(in the rows, 128 means zero)
Known rows:
lepo: [123 134 130 154 117 119 105  95  93 137 102 127 118 127 132 114 155 127
 123 116 137 127 133 118 118 108 140 119 126 134 121 115 113 119 121 128
 142 128 120 142 122 128 121 148 161 130 128 145 114 115 123]
truflu: [140 135 137 146 119 129 119 135 103 126 109 128 117 123 132 129 132 126
 130 133 139 138 124 140 127 130 136 125 129 138 135 121 131 124 116 129
 132 123 130 128 132 125 122 131 133 129 121 163 115 114 126]
losta: [118 122 122 111 128 143 123  91 107 135 108 140 147 126 139 125 125 115
 128 135 125 123 123 153 130 109 128 111 122 122 128 117 138 140 138 143
 147 112 126 132 134 134 123 129 142 133 118 132 120 113 121]
fludrun: [114 122 129 111 123 118 117  97 121 142 155 129 121 131 132 161 133 132
 116 132 122 120 115 100 127 110  99 112 118 119 135 134 120 115 137 139
 106 135 109 137 129 126 151 134 145 167 125 118 100 164 129]
fomer: [134 138 137 140 120 116 126  95  96 136 127 129 102 125 129 130 129 122
 129 122 135 135 133 131 121 169 130 139 122 154 114 122 119 100 109 115
 137 117 127 129 137 125 123 141 117 116 129 132 122 137 129]
ruza: [136 129 131 127 125 137 126 105 128 132 114 140 126 128 153 128 126 125
 132 137 128 138 133 132 129 152 131 120 124 131 122 125 140 119 136 126
 133 117 127 132 131 125 118 131 140 131 116 148 123 113 123]
gevorus: [149 135 127 169 126 116 137 171  97 125 104 117 133 136 120 124 119 117
 122 132 132 126 114 176 126  42 149 158 136 124 139 134 132 143 139 132
 106 143 119 135 140 127 119 125 136 126 132 134 108 116 147]
grudrun: [139 126 134 125 126 133 105 205 230 126 142 101 128 139  98 113 134 148
 132 149 132 141 126 134 117 135 128  98 132  97 137 146 142 117 135 154
 114 124 145 107 140 129 138 108 131 126 108 159 139 115 135]
brokan: [128 127 120 134 133 127 143 128 111 119 142 116 122 131 116 122 119 120
 127 120 125 126 119 138 127 143 133 166 134 132 142 118 122 140 117 122
 144 141 122 118 124 131 136 121  99 124 146 119 139 158 133]
brinos: [128 129 135 124 127 132 128 118 115 121 125 132 120 118 136 142 128 119
 131 140 131 131 121 132 135 139 120 121 130 138 147 116 135 119 115 129
 138 129 133 125 139 128 126 126 114 146 127 159 115 130 118]
rinik: [125 123 127 119 130 163 127 180 156 114 136 116 136 132 130 122 127 129
 129 142 132 144 127 133 126 152 128 107 142  94 145 121 137 159 122 141
 132 130 138 116 133 128 113 106 132 132 120 174 139  96 126]
steme: [126 120 121 119 132 144 134 198 154 124 128 106 143 136 101 115 117 129
 138 131 129 141 130 170 122 144 133 123 144  93 135 127 108 155 116 139
 143 132 138 120 135 131 126 119 107 103 128 136 143 107 139]
tive: [135 134 133 139 123 125 131  91  83 133 116 144 122 122 142 145 125 122
 128 131 128 127 127 132 134 124 129 129 124 149 122 125 145 116 128 124
 127 120 122 137 131 124 117 133 134 134 126 132 117 125 126]
retin: [136 138 135 144 121 116 112  91 116 126 113 135 107 119 156 123 141 132
 128 126 134 135 136 113 128 132 134 138 126 150 125 125 122 113 121 116
 128 118 131 135 120 124 122 137 139 133 127 154 125 132 121]
nibi: [127 136 124 141 120 120 140   8  34 142 126 159 103 122 166 161 114 120
 110 121 117 114 127 118 134 111 123 159 111 167 102 122 129 116 144 111
 135 120 100 148 111 130 120 148 153 147 136  93 115 163 120]
dregrol: [137 134 138 135 123 117 105 132 184 139 142 126 112 133 123 127 144 145
 121 137 131 127 127  91 122 129 123 102 119 123 126 141 145 101 136 143
 105 122 128 123 122 124 136 122 157 144 112 151 118 135 125]
rudrok: [126 125 121 126 133 133 129 123 147 120 132 134 122 124 144 121 131 130
 125 121 129 130 139 111 132 126 130 151 134 130 127 127 113 143 131 109
 114 140 136 132 118 125 128 127 124 125 139 119 145 133 126]
zeru: [138 140 136 157 119 121 117  97  89 125 112 134 114 126 130 116 132 135
 127 125 131 127 136 103 131 115 142 123 126 144 120 124 125 120 123 131
 132 119 128 138 115 125 112 133 145 127 122 147 121 116 119]
brostora: [123 130 127 157 122 121 119 159 109 128 133 112 127 136 125  98 146 136
 127 112 133 130 132 109 122 116 124 136 139 106 145 126  90 153 117 138
 132 146 120 137 109 121 124 134 150 130 141 144 117 121 134]

Facts:
barugre Δ petrum, stugri
brirazuk Δ petrum, klefor
bririr Δ tesku, skoso
doplam Δ skoso
dramo Δ zeru, fezu, retin, dreska
fatam Δ flosta
fati Δ rosker
fludrun Δ lepo
gaskaplek Δ koplo
gregogu Δ nafi
grodrazan Δ stuzal
grutak Δ nubil, skeskonu, grarisa
kiril Δ kege, dregrol, moskopel, votok
klekli Δ dregrol, pebriri
kuplil Δ tunedran, truflu
liklim Δ troplas, fadreflu
limum Δ flumekli
losta Δ dregrol
nibi Δ pubram, kenam
nufe Δ grudrun, stugri, grasti
pakasti Δ sinik
piman Δ zeru, fomer
platreflon Δ petrum, beston
pluzo Δ grudrun, matror
raklo Δ zener
regrus Δ bomu, voplek, sinik
rifan Δ fligon
rutros Δ zeru, stivel, fadreflu
sebrin Δ brostora
seplar Δ dregrol
skigro Δ vaben, truflu, grera
stabrok Δ robril
stefun Δ pubram, skoso, grera
stizar Δ flilek
stosa Δ troplas, kegos
sururum Δ kege
tabrodes Δ nafi, sinik
treflubrik Δ troplas, fadreflu
troriges Δ klefor, molo
vafiplu Δ gevorus
vave Δ nubil, kege
[barugre, klefor] θ brodrim
[barum, brodrim, buplo, flegas, flosta, grodrazan, treflubrik, tunedran] θ kiril
[beston, brokan, grutak, moskopel, pugrivis, seplar, stizar] θ tunedran
[bomu, fomer, stivel] θ grodrazan
[brinos, nasko, regrigan, stuzal, trudo] θ nubil
[brirazuk, fezu, kege, kuplil, rutros, stosa, vave] θ pobruk
[bririr, bropos, grera, liklim, piman, skeskonu, stabrok, votok] θ flosta
[brostora] θ regrigan
[brufla, flumekli, plegrus, puflipa, rubo, skoso, tive] θ fludrun
[dadreke, drasun, kaler, ranik, silel] θ grudrun
[doplam, flilek, kifo, nafi, pestek, petrum, platreflon] θ dregrol
[dramo, togego, vafiplu] θ troriges
[dreska, gevorus, klefun, losta, raklo, voplek, zener] θ vafiplu
[drestu, gaflol, legruk, sinik] θ robril
[fadreflu, klekli, limum, papo, rinik, skuplus, zeru] θ pestek
[fatam, grasti, lepo, pobruk, rifan, robril, truflu] θ sebrin
[fati, grarisa, grudrun, klase, nufe, siflo] θ rosker
[flezim, gregogu, grotri, kenam, molo, retin] θ nafi
[fligon] θ nufe
[fludrun, koplo, matror, neli, tratrem] θ pebriri
[gaskaplek, mogras, ruza, vaben] θ flilek
[geflil, kegos, nadrar] θ trudo
[kluklal, stifus, stugri, tabrodes] θ togego
[leplan, pluzo, rudrok, sadum] θ fati
[nibi, regrus, skigro, sururum] θ siflo
[pakasti, pubram, stefun, tesku] θ flegas
[rodoru, steme, stistak, tuplur] θ buplo
[troplas] θ koplo
[barugre, bomu, gevorus, kluklal] ψ gaskaplek
[barum, grotri, lepo, pluzo, troplas] ψ regrus
[brinos, bropos, kifo, leplan, seplar, tratrem] ψ flegas
[brirazuk] ψ trudo
[bririr, pugrivis] ψ brodrim
[brokan, drasun, liklim, nibi] ψ kluklal
[brufla] ψ grudrun
[doplam, grera, papo] ψ togego
[fadreflu, klefor, rutros, silel] ψ fati
[fatam, gaflol, retin] ψ siflo
[flezim] ψ drestu
[flumekli, grarisa, kaler] ψ barum
[geflil, limum, tive] ψ rosker
[gregogu] ψ plegrus
[kegos, platreflon, regrus] ψ koplo
[kenam, skigro, stizar] ψ kiril
[klefun] ψ kegos
[kuplil, stosa] ψ dramo
[losta] ψ rodoru
[moskopel] ψ regrigan
[nadrar, ranik] ψ pebriri
[nasko] ψ nubil
[neli, puflipa] ψ tunedran
[piman] ψ bomu
[pubram, skoso] ψ pobruk
[raklo] ψ troriges
[rifan] ψ buplo
[rodoru] ψ troplas
[rubo] ψ molo
[sinik, skuplus] ψ klase
[stifus, vave] ψ dregrol
[stistak] ψ kege
[sururum] ψ stuzal
[truflu] ψ fligon
[zener] ψ brostora
[zeru] ψ klefor
φ 173 <- bomu, fezu, grarisa, kifo, klefor, klekli, legruk, liklim, mogras, nadrar, pugrivis, rifan, rubo, rudrok, skigro, stefun, voplek
φ 531 <- brinos, bririr, dadreke, dreska, flezim, grasti, nibi, pubram, sadum, stistak, troplas
φ 323 <- brirazuk, fadreflu, gaskaplek, klefun, plegrus, pluzo, regrus, stifus, votok
φ 859 <- bropos, brostora, flumekli
φ 61 <- brufla, drestu, nasko, ranik, seplar, stabrok, tratrem
φ 698 <- doplam, kaler, retin, rutros, ruza, stivel
φ 453 <- dramo, fomer, geflil, gevorus, kege, kluklal, matror, molo, piman, silel, skuplus, stizar, stuzal, tesku, tive, treflubrik, truflu, tuplur
φ 383 <- drasun, platreflon, skeskonu, skoso, stugri, vaben, zener, zeru
φ 784 <- fatam, rinik, rodoru
φ 976 <- kegos, kenam, leplan, losta, moskopel, neli, pakasti, papo, petrum, sinik, stosa, sururum, tabrodes
[barugre, brinos, bropos, dramo, dregrol, fati, fligon, flumekli, geflil, grera, grodrazan, klekli, losta, nafi, puflipa, ruza, skuplus, treflubrik, truflu] λ c
[barum, beston, brufla, dadreke, gregogu, legruk, molo, nubil, petrum, rutros, steme, tunedran] λ f
[bomu, brostora, gaflol, kifo, klefor, koplo, liklim, moskopel, pestek, pubram, regrus, rifan, robril, stifus, stistak, sururum, voplek, zener] λ d
[brirazuk, buplo, drasun, flegas, flezim, flosta, fludrun, fomer, gaskaplek, grasti, grutak, kaler, kegos, kiril, klase, kluklal, lepo, limum, mogras, nadrar, nasko, neli, nufe, pakasti, platreflon, pugrivis, ranik, regrigan, retin, rubo, seplar, siflo, sinik, stefun, stivel, stizar, stosa, tabrodes, tesku, tive, tratrem, vafiplu, zeru] λ a
[bririr, brodrim, brokan, dreska, fadreflu, gevorus, grarisa, grotri, kege, kenam, kuplil, matror, pebriri, plegrus, pobruk, raklo, rodoru, rudrok, sadum, sebrin, silel, skigro, skoso, stabrok, troplas, trudo, vave, votok] λ b
[doplam, fatam, fezu, flilek, grudrun, klefun, papo, piman, pluzo, rinik, rosker, stugri, troriges, tuplur] λ e
[drestu, leplan, nibi, skeskonu, stuzal, togego, vaben] λ g

Rows:
No name comes twice in this set of rows, the named rows included.
[116 118 123  97 137 171 136 159 150 107 146 119 139 126 129 142 104 125
 133 143 126 136 120 123 132 168 119 113 141 107 155 110 153 155 123 138
 144 127 139 111 139 130 123 108 103 144 122 165 143 120 123]	fatam
[120 124 129 112 133 112 130 155 169 136 167 109 121 135 104 143 127 134
 126 122 124 119 119 117 120 126 109 138 126 122 131 143 114 108 123 127
 107 145 125 113 142 128 154 138 104 128 136  94 132 167 144]	brodrim
[128 128 116 112 144 139 152 112 142 121 129 140 158 131 100 126 103 133
 140 119 108 113 134 120 144 144 157 128 124 136 100 150 159 129 137 128
 149 116 135 122 119 138 123 126 106  89 134  62 167 114 129]	stabrok
[120 121 126 106 125 163 136 167 154 124 138 107 119 131 136 133 123 124
 139 138 130 154 132 155 120 218 128 124 140 104 133 117 129 135 105 130
 148 128 143 111 146 132 118 124 107 113 120 165 143 113 136]	tuplur
[128 126 127 111 127 150 143 108 115 134 126 141 128 131 145 148 119 121
 125 136 122 136 132 141 126 170 121 110 122 122 115 124 136 128 132 128
 134 114 121 136 130 128 115 125 144 130 120 137 117 111 129]	dramo
[134 126 127 124 134 138 131 196 174 114 136 103 133 133  99 107 132 134
 140 126 130 142 128 147 122 169 140 132 147 113 146 127 122 137 108 126
 136 137 146 108 139 131 124 114  93 102 132 144 150 106 139]	beston
[146 134 137 147 126 102 108 145 169 137 128 126 136 136 102 131 138 140
 126 142 127 118 114 124 130  77 131  99 121 121 143 147 165 110 143 151
 106 125 128 121 137 129 135 122 153 146 110 150 105 119 127]	nafi
[116 124 128 101 128 117 135 101 127 156 165 136 127 138 110 162 120 129
 131 127 111 119 126 129 119 182 108 104 109 124 105 138 130  83 122 138
 128 118 112 123 139 134 144 142 116 118 124  78 113 153 138]	kiril
[134 131 132 136 128 105 121 170 192 133 154 107 117 135 108 119 136 149
 118 120 131 123 130 103 122 102 128 134 127 125 119 152 122 115 140 124
  93 142 134 125 124 123 140 134 143 129 132 110 133 136 140]	pebriri
[143 137 135 134 135 130 127 113 148 119 121 138 126 124 126 112 139 130
 132 133 133 123 130 100 130 158 145 109 123 152 126 125 167 117 120 140
 139 106 137 114 121 128 127 112 123 119 121 150 135 113 116]	fligon
[122 113 123  96 131 156 121 176 216 137 159 113 133 137 116 143 119 141
 128 149 119 136 123 135 125 172 117  97 129  84 136 133 153 133 141 153
 113 125 139 113 137 133 138 107 127 139 107 136 145 124 132]	troriges
[120 116 119 101 129 167 148 169 138 125 145 111 126 134 127 148 110 112
 136 147 122 148 111 192 118 198 122 137 140  99 153 112 135 152 113 137
 154 124 130 106 151 135 131 107  91 122 122 163 133 137 133]	piman

The same nodes again, as new rows of numbers:
Known rows:
klefor: [116  88 129 104 102 120  98 143 113 140 131 101 135 159 126 134 112 130
  99 112 145 189 120 154 113 153 163 129 170 136 157 121 106]
tuplur: [118 103 128 111 107 150 112 128 123 151 137 132 109 129 129 152 122 101
 146  99 133 132 125 125 147 138 158 104 138 135 163 135 120]
flilek: [166  81 102 109 140 110 146 130  86 109  82 161 131 123  63 154 158 136
 105 150 128 134 134 138  99 155 188  81 131 135 120 147 159]
kifo: [133 151 136 108 121  65 160 139 117 122 136 112 135 129 167 103 125 100
 119 147 142 142 126 139 122 121 109 187 154  94 106 128 119]
rudrok: [ 95  86 144 150 156 156 158 123 142  92 147 130 175 116 168 113 114 136
 141 176 125 150 161 102 151 121  61 130 113 165 134  92 121]
stabrok: [ 97 124 149 168 142 205  95 115 166 125 166 116 108  72 179 136 107 146
 190 127 142  89 131  93 168 120  71  75  99 145 142 108 136]
bropos: [ 91 114 132 164 143 167  92 140 157 119 166  88 138 120 177 127  98 124
 153 148 122 133 154 127 136 101  87 114 135 143 137  94 110]
drasun: [142 175 127 109 112  85 132 121 144 154 129 125 119 155 148 106 110 117
 122 117 124 110 127 132  94  97 135 184 127 113  89 150 103]
treflubrik: [110 140 116 130 126 152  69 107 195 103 149 145 120 100 150 102 135 122
 137  57 159 139 120 134 188 115 141  91 108 140 167 120 100]
kenam: [ 96  97 133 136 141 138 177 124 154  92 130 155 176 112 182 144  95 177
 158 144 104 160 114 106 142 132 113  68 108 164 159 144 133]
retin: [ 94 141  95  71 104  78 111 127 160 104  61 127 149 162 105 120 115 115
 131  94 100 118 106 163  90 132 204 123 133 139 146 172  98]
grotri: [108 136 153 157 137 150 163 119 130 111 121 180 148  96 167  96 117 152
 170 169 118 118 129  98 160 116  45 103 120 162 132  98 138]
kege: [114  81 172 177 160 171 203 154 120 148 145 139 179 141 154 153  79 167
 147 203 103 131 130  95 129 134  57  92  98 164 139 116 153]
brirazuk: [127 172 138 108 133  99 117 129 124 134 138 106 109 138 113 138 122  89
 150 116  99  75 144 130 132 101 115 195 123 108 112 123  98]
fezu: [107 127 125 118  96  76 115 126 155 104 101 109 163 123 140  79 135 120
  92 119 178 137 110 150 112 128 125 169 156 130 120 113 103]
siflo: [173 112 124 142 161 132 101 139  88 111  98 107 119 139  21 157 177 109
 108 154 125  77 159 149  78 122 161 146 126 131  86 125 148]
grasti: [123 125 155  98 112 108 123 152 106 147 114 107 157 187  84 112 105 106
 124 146 109  95 144 150 100 110 137 202 132 132 136 127  89]
fatam: [132 142 118  97 119 100 157 118 124 122 142 145 117 124 141 136 124 113
 132 103 118 142 109 117 150 125 137 138 113 113 133 141 134]
moskopel: [129 136 143 156 131 147 138 146  95 196 157  72 105 132 184 150 120 130
 120 150 119 150 123 121  97 148 103 138 170 106  89 124 133]

Rows:
No name comes twice in this set of rows, the named rows included.
[113 151 116 103 107  82 127 137 147 134 103 120 152 170 112 145 101 140
 112 120  95 144 112 161  74 138 167 141 148 139 143 162 122]	sinik
[118 146 137 147 143 134 160 118 158  85 191 125 156  92 205  97 139 136
 123 151 144 156 144  96 197  94  50 148 105 123 109  85 123]	skigro
[ 97 110 140 153 137 172 110 114 140 134 146 179 128 109 162  98 115 149
 151 117 116 163 129 107 179 138 104  58 117 174 175 106 129]	rodoru
[102 128 129  87  81  91  86 136 167 101  55 123 156 170  99  91 100 123
 119 125 111  83 114 173  83 108 160 184 148 131 132 145  84]	zeru
[157  46 110 155 118 194  73 138  94 141 130 125 101 117  75 145 160 141
  78 124 186 172 135 136 128 167 172  49 155 109 135 120 156]	tunedran
[100  95 133 135 136 156 175 107 156 123 139 179 158 121 176 123  81 164
 169 127 120 160 106  81 143 130 108  62  85 171 166 148 145]	gevorus
[107 151 101  82 103  99 132  90 164  85 117 162  92  51 185 102 150 104
 144  65 171 116  93 118 180 134 143 130 134  94 140 143 112]	rutros

The same nodes again, as new rows of numbers:
Known rows:
nasko: [122 129 126  94  73 100  84 102 146  67 139 110 159 101 166  91 106 123
  94  97 140 141 152 130 116 121  89  85]
kege: [106 130 110 133 118 161  98  83 192  98 129 111 123  99 162 111 110 176
 142 108 180 185  98 134 133 140 110 103]
sebrin: [121 133 146 134 107 163  94 104 163  99 135 111 114 108 150 104  76 181
 134 112 170 196  65 129 147 127 123 116]
trudo: [117 116 123 138 101 154  89  89 187  94 139 105 128  93 160 116 100 184
 132 107 173 181  87 144 121 146 139 118]
brufla: [133 130 125 104  83 109  80 108 152  85 126 117 141  93 161 114 111 136
  91  98 138 160 154 118 104 127  94  93]
truflu: [104 127 119 114 106 145  91  98 179  97 140 116 133  95 161 103 102 159
 128  99 168 156 113 142 123 125 111  92]
grudrun: [135 117 137 107  78 120  78 102 159  87 127 112 138  86 149 111 114 147
 102 103 149 173 130 126 109 132 117  99]
silel: [103 121 111 132 117 158  93  97 195 111 142 113 123  93 168 117  93 176
 137 105 183 171  95 147 119 136 117 102]
flumekli: [109 114 122 120  87 148  90  99 169  95 134 103 143 104 164 111 101 174
 128 100 164 153 106 130 130 128 114 107]
bomu: [135 146 125 157 127 119  90 115 160 104 118  90 108 119 162 144 139 163
 107  92 103 193 137 126 114 149 182 117]
nufe: [137 140 158  87  60 113  85 107 119  69 134 116 148 106 140  76  90 128
  94 105 138 155 123 121 142 103  88  83]
grasti: [131 114 138 100  49  97  84  98 145  56 135 104 171  92 163  89  97 134
  94  95 134 152 135 129 109 122  92 106]
stivel: [137 131 113 112 101  96  90 101 124  47 142  91 166 131 175  78 126 131
  81  83 114 135 153 128 133 128 143 105]
sururum: [132 166 142  96 152 154  99 133 160 132  95 127  71 103 137 127 126 163
 121 113 150 207 114 108 124 126  88  85]
nubil: [138 125 135 102  74 113  76 100 147  79 121 111 145  96 152 107 120 136
  92 100 137 168 147 122 111 130 112  96]
flilek: [137 119 139 102  66 121  71 106 160  93 124 114 138  88 154 115 108 142
 101 100 156 172 126 127 104 132 112  99]
rinik: [121 116 111 113  87 118  87 106 165  96 145 120 150  73 143 117 103 152
 104 114 135 177 132 106 105 134  89  81]
platreflon: [127 137 166  72  63 126  83 119 123  83 131 115 142 102 132  82  98 136
 102 108 142 141 124 118 150  96  81  78]
fligon: [120 117 127 120  84 140  84  93 177  88 143 104 146  90 156 102  98 164
 122 104 169 169 100 137 124 137 120 106]

Rows:
No name comes twice in this set of rows, the named rows included.
[118 134 118  82  84 108  87 104 151  74 133 113 156 100 161  88 111 122
  98  97 144 136 151 135 117 119  88  75]	tive
[129 141 129  49 150 118  77 136 114 103 130 108 131 101 160  38  93 138
  96 100 149 142 135 120 139 128  62  61]	stosa
[117 172 159  50 111 122 102 129 145  85 134 130 112  98 136  66 108 129
 119  97 131 138 140 143 143  85  81  50]	tabrodes
[139 127 142 153 187 130  76 153  82 107 114  62  98 111 169 106  78 179
  79 101 131 211 128  95 140 179 161 111]	liklim
[151 137 155 127 109 147  81 126 145 118 115 119  89 100 132 139 105 164
  99 114 147 213 101 102 121 129 126  98]	rifan
[121 109 125 135  79 130 100  95 173  72 143 101 150 103 163 112  82 168
 117  96 159 172  95 138 108 134 114 125]	brinos
[107 144 113  53 115 112  93 117 159  86 125 113 147  91 158  74 131 126
 110  88 143 129 153 142 110 121  82  65]	neli
[118 133 141 139 105 170  98 101 162  96 127 113 117 115 145 106  85 174
 134 118 174 204  66 122 152 125 111 115]	vave
[107 140 166 180 128 147 136 122 137  47 146  81 104 115 162 117  69 191
 135  95 136 193  91 137 159 122 158 134]	bririr
[133 144 135 151 123 137 110 101 137  69 142  97 120 139 167  83 103 168
 118  95 127 171  95 129 165 118 152 128]	grodrazan
[110 133 115  51 119 117  85 118 152  99 121 102 151  92 165  72 133 141
 112  86 142 118 163 132 121 120  76  71]	kegos
[140 161  93 124 173 126 107 118 182 125 110 120  89 129 170 127 172 170
 116  81 104 179 139 125 106 140 139 113]	moskopel
[ 99 165 109  92 145 174 119 102 160  99  84 101 124 135 150  86 143 154
 152 114 184 194  98 108 165 118  46 101]	losta
[130  76 118 139 118 145  63 111 150 115 138  79 146  87 195  88  61 212
 118 102 171 172  73 113 121 172 117 143]	troplas

